Each row has a name. Each piece below is followed by the name of the row it came from, unless a question asks for something else. Each question is about the rows just above it. Places in a row count from 1.

saka: [-2.37 -4.10  2.95  1.16  1.92  0.04 -2.90  0.18  2.31  0.59  1.38 -4.12
  3.43  0.13 -1.96  0.52  1.50  1.88 -1.42  2.53  1.39 -1.49 -0.90  1.71
 -2.03 -0.34 -0.59 -3.75  1.52 -0.21 -0.47 -4.89 -3.07  2.77 -2.29 -0.90
 -2.43  0.60 -0.25 -0.45  0.28  2.49 -0.68 -2.08  1.87 -1.03  0.17  5.78
 -1.52 -0.40  1.11  0.53 -4.18 -2.81  1.78 -2.76  2.79]
bavu: [-2.16  2.16 -1.04  2.74 -3.47  0.21  0.40  0.23 -1.03  5.49 -1.16 -3.13
 -4.74  1.64  0.53  0.26  0.55  3.86  0.14  2.03 -3.24  2.18 -0.05 -0.95
  0.31 -3.17  1.39  5.78 -1.11  3.41  1.24 -3.07 -0.82  2.55 -0.62 -0.07
  2.48  2.42  1.37 -2.02  0.71  0.36 -1.76  4.32  1.36 -0.91 -2.17 -8.72
  1.56  0.09  3.69  0.37  2.98  2.39 -1.53  1.20 -1.47]
Sidos: [ 1.99  0.91  1.24  0.90  2.43 -1.01 -2.66 -1.53  1.50  2.04  6.76 -3.58
 -2.57  1.12  1.59 -2.73  0.44  3.49  0.93  2.91  1.81 -1.69  0.22  1.72
  0.74 -1.96 -3.76  1.00 -1.87  2.35  0.22  4.05 -1.24 -3.40 -0.43  0.24
 -2.97 -0.03 -4.02 -0.34  3.60 -0.46 -0.76 -0.16  1.30  3.59 -1.31 -5.37
 -0.11  1.72  4.89  1.31  0.90  1.38 -1.89  1.41 -3.18]
belu: [ 1.56  1.59 -0.59  1.79  2.85  0.26 -3.68  0.14  2.51  2.21  4.96 -2.49
 -2.37  0.12  2.29 -0.49  0.88  3.90 -0.19  2.51  2.38 -2.66  0.71  1.27
  0.47 -1.58 -2.26  0.96 -0.61  1.23 -0.02  2.47 -2.32 -2.74  0.85  0.49
 -4.04  0.41 -4.33 -0.74  3.83 -0.70  0.09  0.60  2.69  3.30 -1.30 -4.52
 -0.53  2.55  3.59  0.85  0.84 -0.20 -2.29  0.62 -2.52]
zapi: [ 1.56  1.59 -0.59  1.79  2.85 -0.70 -3.68  0.14  2.51  2.21  4.96 -2.49
 -2.37  0.12  2.29 -0.49  0.88  3.90 -0.19  2.51  2.38 -2.66  0.71  1.27
  0.47 -1.58 -2.26  0.96 -0.61  1.23 -0.02  2.47 -2.32 -2.74  0.85  0.49
 -4.04  0.41 -4.33 -0.74  3.83 -0.70  0.09  0.60  2.69  3.30 -1.30 -4.52
 -0.53  2.55  3.59  0.85  0.84 -0.20 -2.29  0.62 -2.52]
dop: [-2.16  2.16 -1.04  2.74 -3.47  0.21  0.40  0.23 -1.03  5.49 -1.16 -3.13
 -4.74  1.64  0.53  0.26  0.55  3.86  0.14  2.03 -3.24  2.18 -0.05 -0.95
  0.31 -3.17  1.39  5.78 -1.11  3.41  1.24 -3.07 -0.82  2.55 -0.62 -0.07
  2.48  2.42  1.37 -2.02  0.71  0.36 -1.76  4.32 -3.92  1.44  0.80  3.89
 -0.45 -0.95 -0.22  4.06  1.00  0.20  1.29 -2.00 -4.45]
siko: [ 0.63  0.13  0.81  3.50 -0.18 -2.59 -2.74  0.37  3.27  2.85  2.19 -3.35
 -2.42  1.16  0.53  0.51  1.50  4.16 -1.08  5.38 -0.63  0.62 -0.62  0.40
 -2.41 -0.72  0.58 -0.27  1.58  2.23  0.86 -4.28 -5.09 -0.80 -0.20 -0.34
 -3.35  3.47 -2.23 -0.82  1.42  1.22 -1.50  2.70  0.68  0.89  0.28  1.17
 -1.30 -1.88  4.20  4.60 -0.22 -1.01  2.99 -0.56 -3.42]
nok: [ 1.99  0.91  1.24  0.90  2.43 -1.01 -2.66 -1.53  1.50  2.04  6.76 -3.58
 -2.57  1.12  1.59 -2.73  0.44  3.49  0.93  2.91  1.81 -1.69  0.22  1.72
  0.74 -1.96 -3.76  1.00 -1.87  2.35  0.22  4.05 -1.24 -3.40 -0.43  0.24
 -2.97 -0.03 -4.02 -0.34  3.60 -0.46 -0.76 -0.16  1.30  3.59 -1.31 -5.37
 -0.11  1.72  4.89  1.31  0.90  1.38 -1.89  2.56 -0.47]
[-0.25] is at row and place	saka, 39
Go on from [-1.30 -1.88  4.20  4.60] to the end of its row.	[-0.22 -1.01  2.99 -0.56 -3.42]
The row with [-2.16  2.16 -1.04  2.74 -3.47  0.21  0.40  0.23 -1.03  5.49 -1.16 -3.13
 -4.74  1.64  0.53  0.26  0.55  3.86  0.14  2.03 -3.24  2.18 -0.05 -0.95
  0.31 -3.17  1.39  5.78 -1.11  3.41  1.24 -3.07 -0.82  2.55 -0.62 -0.07
  2.48  2.42  1.37 -2.02  0.71  0.36 -1.76  4.32  1.36 -0.91 -2.17 -8.72
  1.56  0.09  3.69  0.37  2.98  2.39 -1.53  1.20 -1.47] is	bavu

tavir: [ 3.93 -1.10  0.01 -0.84  0.93]
Tuzo: [-5.00  1.53 -1.19  0.40  0.51]
fevop: [-3.11  2.60  1.96 -0.78  1.79]
maf: [-3.10  2.60  0.06  1.66  1.45]
Girop: [ 1.62 -1.71  2.66  0.02  1.97]
nalo: [-6.39  1.50  0.86  1.80  0.89]
Maz: [ 1.62 -0.68  2.66  0.02  1.97]
tik: [-7.99  2.80  0.65  1.60  0.24]
nusaf: [ 5.28 -2.74  2.90  0.09 -0.09]
vil: [-4.67  2.39  0.52  2.64  2.07]
sofiv: [-0.03 -1.59  4.29  0.62  1.60]
Where in the named rows is [-1.19]?	Tuzo, 3
Go on from [-4.67  2.39  0.52  2.64] to the end of its row.	[2.07]
[-0.03 -1.59  4.29  0.62  1.60] is in which row?	sofiv
Go on from [-3.10  2.60] to the end of its row.	[0.06 1.66 1.45]
Count the entries of [-7.99  2.80  0.65  1.60  0.24]:	5
After [-6.39  1.50  0.86  1.80], its row goes on with	[0.89]

zap: [ 0.00  0.27 -0.06 -2.65  0.71  0.16  1.16 -7.91]
Rini: [-0.06  0.00  0.27 -0.06 -2.65  0.71  0.15 -0.49]
masig: [-0.06  0.00  0.27 -0.06 -1.12  0.71  0.72 -0.49]
find: [ 0.00  0.27 -0.06 -2.65  0.71  0.16  1.16 -7.91]	zap
The row with [-0.06  0.00  0.27 -0.06 -2.65  0.71  0.15 -0.49] is	Rini
Which row holds [ 0.15  0.71 -2.65 -0.06  0.27  0.00] read backwards?	Rini

gimu: [-5.30 -8.73  0.39  1.53 -4.38  4.30]
Pego: [-5.30 -8.73  0.39  6.12 -4.38  4.30]
moko: [ 0.39 -8.73 -5.30  1.53  2.62  5.92]
How many entries does [-5.30 -8.73  0.39  6.12] have?	4
find: [ 0.39 -8.73 -5.30  1.53  2.62  5.92]	moko
Which row holds [ 1.53  0.39 -8.73 -5.30] read backwards?	gimu

